Here is a tiny trained network, its code and every weight. The questions are about switching its units off for an input and a class, where a switched-off unit gives its printed mean instead of its output.

import numpy as np


def w(rows, s, z=0):
    codes = np.array(rows[::2]) - 128.0
    scale = np.full(codes.shape[1], s)
    scale[-1] = z or s
    return codes * scale


def norm(h):
    return h / np.sqrt((h * h).mean(-1, keepdims=True) + 1e-5)


def f(y):
    return y / 2 * (1 + np.tanh(0.7978845608 * (y + 0.044715 * y**3)))


def log_softmax(a):
    a = a - a.max(-1, keepdims=True)
    return a - np.log(np.exp(a).sum(-1, keepdims=True))


def net(x, mask):
    res = np.array(x, float).reshape(1, 8) / 4 @ E
    u = 0
    for l in range(4):
        y = f(norm(res) @ A[l][:, :-1].T + A[l][:, -1])
        res = res + np.where(mask[u : u + 4], y, B[l][:, -1]) @ B[l][:, :-1]
        u += 4
    return log_softmax(norm(res)[-1] @ U[:, :-1].T + U[:, -1])


A, B = {}, {}
E = w([
[187,116,135,159,179,63,86,41],'x0',
[124,123,129,134,137,120,132,136],'x1',
[136,153,134,135,120,136,121,125],'x2',
[124,124,112,131,109,109,113,137],'x3',
[154,125,51,217,90,131,242,118],'x4',
[2,190,110,138,147,95,134,54],'x5',
[138,155,141,125,131,162,134,112],'x6',
[129,143,124,135,109,120,114,131],'x7',
],0.0077)
A[0] = w([
[90,41,64,147,195,116,94,187,215],'0.n0',
[96,139,140,183,139,59,114,65,57],'0.n1',
[162,168,105,69,166,124,104,196,208],'0.n2',
[2,169,167,74,105,166,116,220,4],'0.n3',
],0.0064,0.002)
B[0] = w([
[168,237,156,123,91,192,111,109,178],'0.n0',
[153,199,113,20,152,144,168,143,199],'0.n1',
[153,90,136,82,40,254,58,152,201],'0.n2',
[116,143,235,97,104,76,186,6,251],'0.n3',
],0.0081,0.0034)
A[1] = w([
[145,144,50,166,125,124,179,73,7],'1.n0',
[2,131,129,132,97,173,156,156,102],'1.n1',
[190,105,81,154,144,139,145,155,7],'1.n2',
[116,122,119,163,93,158,199,159,57],'1.n3',
],0.0097,0.0016)
B[1] = w([
[105,168,167,146,193,79,211,131,253],'1.n0',
[175,80,142,199,127,88,125,162,225],'1.n1',
[85,196,96,158,153,134,151,211,199],'1.n2',
[139,160,10,63,106,167,76,137,224],'1.n3',
],0.011,0.0044)
A[2] = w([
[147,106,173,156,155,156,68,90,127],'2.n0',
[148,121,101,254,161,47,209,168,128],'2.n1',
[98,123,100,155,68,140,182,138,73],'2.n2',
[219,121,114,142,160,147,56,165,3],'2.n3',
],0.0088,0.0025)
B[2] = w([
[120,84,60,208,149,120,223,146,167],'2.n0',
[143,37,254,64,48,172,91,187,254],'2.n1',
[118,56,59,197,191,191,131,110,155],'2.n2',
[118,99,151,113,138,33,174,92,180],'2.n3',
],0.0086,0.0076)
A[3] = w([
[149,95,117,99,165,45,219,162,249],'3.n0',
[38,164,161,85,180,74,141,123,229],'3.n1',
[86,156,47,111,254,121,40,103,30],'3.n2',
[208,38,95,168,195,116,35,131,31],'3.n3',
],0.0073,0.0013)
B[3] = w([
[99,131,150,118,124,115,36,89,255],'3.n0',
[106,135,21,148,186,124,125,126,241],'3.n1',
[224,117,49,146,9,200,166,156,162],'3.n2',
[25,229,139,138,153,85,210,109,175],'3.n3',
],0.014,0.0046)
U = w([
[175,27,248,104,82,178,120,168,171],'0',
[70,141,180,94,173,68,127,17,4],'1',
[168,114,17,126,125,202,129,140,229],'2',
],0.011,0.00036)

Each question gives the input, the list of numbers given to net, and the class t.
The units are the neurons (one row each of A and B). Each row of codes is followed by its name. A weight is (code - 128) times the scale printed after its matrix; where a second scale follows, it is the last column's (A, B and U).
mask holds one flag per neuron, layer by layer. A switched-off neuron (its flag False) gives its mean, the last column of its row in B, instead of its output. The means were averaged over made-up inputs and are rounded, as every weight is.
A unit's drop is (log p(t) with every unit on - log p(t) with that unit switched off) / (log p(t) with every unit on - log p(t) with every unit switched off).
The circuit of an input: a set's keep is (log p(t) with only the set's units on - log p(t) with every unit switched off) / (log p(t) with every unit on - log p(t) with every unit switched off). Starting from the 12 units with the biggest drops (on a tie, the unit counted first), units are removed one at a time, each time the one whose removal leaves the highest keep (on an exact tie, the one counted first), for as long as the keep stays at least 0.8.
units of the circuit, in order: the units of the circuit, biggest drop first
unit that matters most: the unit with the biggest drop
k most important neurons: the k neurons with the biggest drops, biggest first
top k neurons in layer l: the k neurons of layer l with the biggest drops, biggest first
drop of u: that unit's drop, to one decimal
input [0,0,-4,6,7,8,-4,6], class 0: units of the circuit, in order : (2.n1; 1.n1)
input [7,7,4,7,-1,1,-4,3], class 2: top neuron in layer 3 : (3.n2)
input [-3,-7,4,-1,2,7,8,6], class 0: units of the circuit, in order : (1.n1; 2.n1)
input [-4,2,-5,5,3,8,-8,6], class 0: units of the circuit, in order : (1.n1; 2.n1)
input [3,-4,1,4,-6,-8,0,-1], class 1: 2 most important neurons : (3.n3; 2.n1)
input [-4,5,-8,-4,7,5,-2,-6], class 0: 2 most important neurons : (2.n1; 1.n1)
input [1,-5,-3,1,7,-5,-4,-1], class 0: top 2 neurons in layer 2 : (2.n1; 2.n0)
input [4,0,4,2,-4,1,3,-1], class 2: units of the circuit, in order : (2.n1; 3.n2)
input [1,0,-2,-4,-7,-1,-8,1], class 1: 3 most important neurons : (2.n1; 1.n3; 2.n0)
input [1,6,-3,2,-6,8,8,2], class 2: top 2 neurons in layer 3 : (3.n1; 3.n2)
input [-5,8,-7,2,-2,2,4,1], class 1: 2 most important neurons : (0.n3; 2.n1)
input [-5,-3,5,4,6,4,-5,-8], class 0: 2 most important neurons : (1.n1; 2.n1)
input [1,8,0,4,-7,2,-5,8], class 2: 2 most important neurons : (2.n1; 3.n1)
input [-4,3,-2,2,1,-6,5,-6], class 2: units of the circuit, in order : (2.n1)
input [1,7,-3,3,-7,7,-2,7], class 2: 3 most important neurons : (2.n1; 3.n1; 3.n2)
input [1,1,3,7,-7,-6,3,1], class 1: top 2 neurons in layer 3 : (3.n3; 3.n2)
input [3,-8,-5,-6,8,-4,0,-4], class 0: 2 most important neurons : (2.n1; 1.n0)
input [1,-8,4,-8,-7,-7,-6,3], class 1: top 3 neurons in layer 2 : (2.n1; 2.n0; 2.n3)
input [6,4,0,4,-2,1,1,-2], class 2: 2 most important neurons : (2.n1; 3.n2)
input [-8,2,3,-1,2,4,6,-8], class 0: unit that matters most : 1.n1
input [0,-3,2,8,1,6,-5,7], class 0: top 2 neurons in layer 2 : (2.n1; 2.n3)
input [5,3,-8,3,-8,-8,-2,-3], class 1: 2 most important neurons : (3.n3; 2.n1)
input [6,5,5,1,-5,5,-8,0], class 2: drop of 3.n2 : 0.1
input [8,-8,1,3,7,-6,-8,0], class 0: drop of 2.n1 : 1.4
input [6,-4,-3,-3,8,-1,1,0], class 0: drop of 2.n1 : 2.2
input [3,-3,-8,8,-6,7,6,5], class 2: drop of 3.n2 : 0.2
input [-6,-5,-2,0,4,-7,3,2], class 2: top neuron in layer 2 : (2.n1)
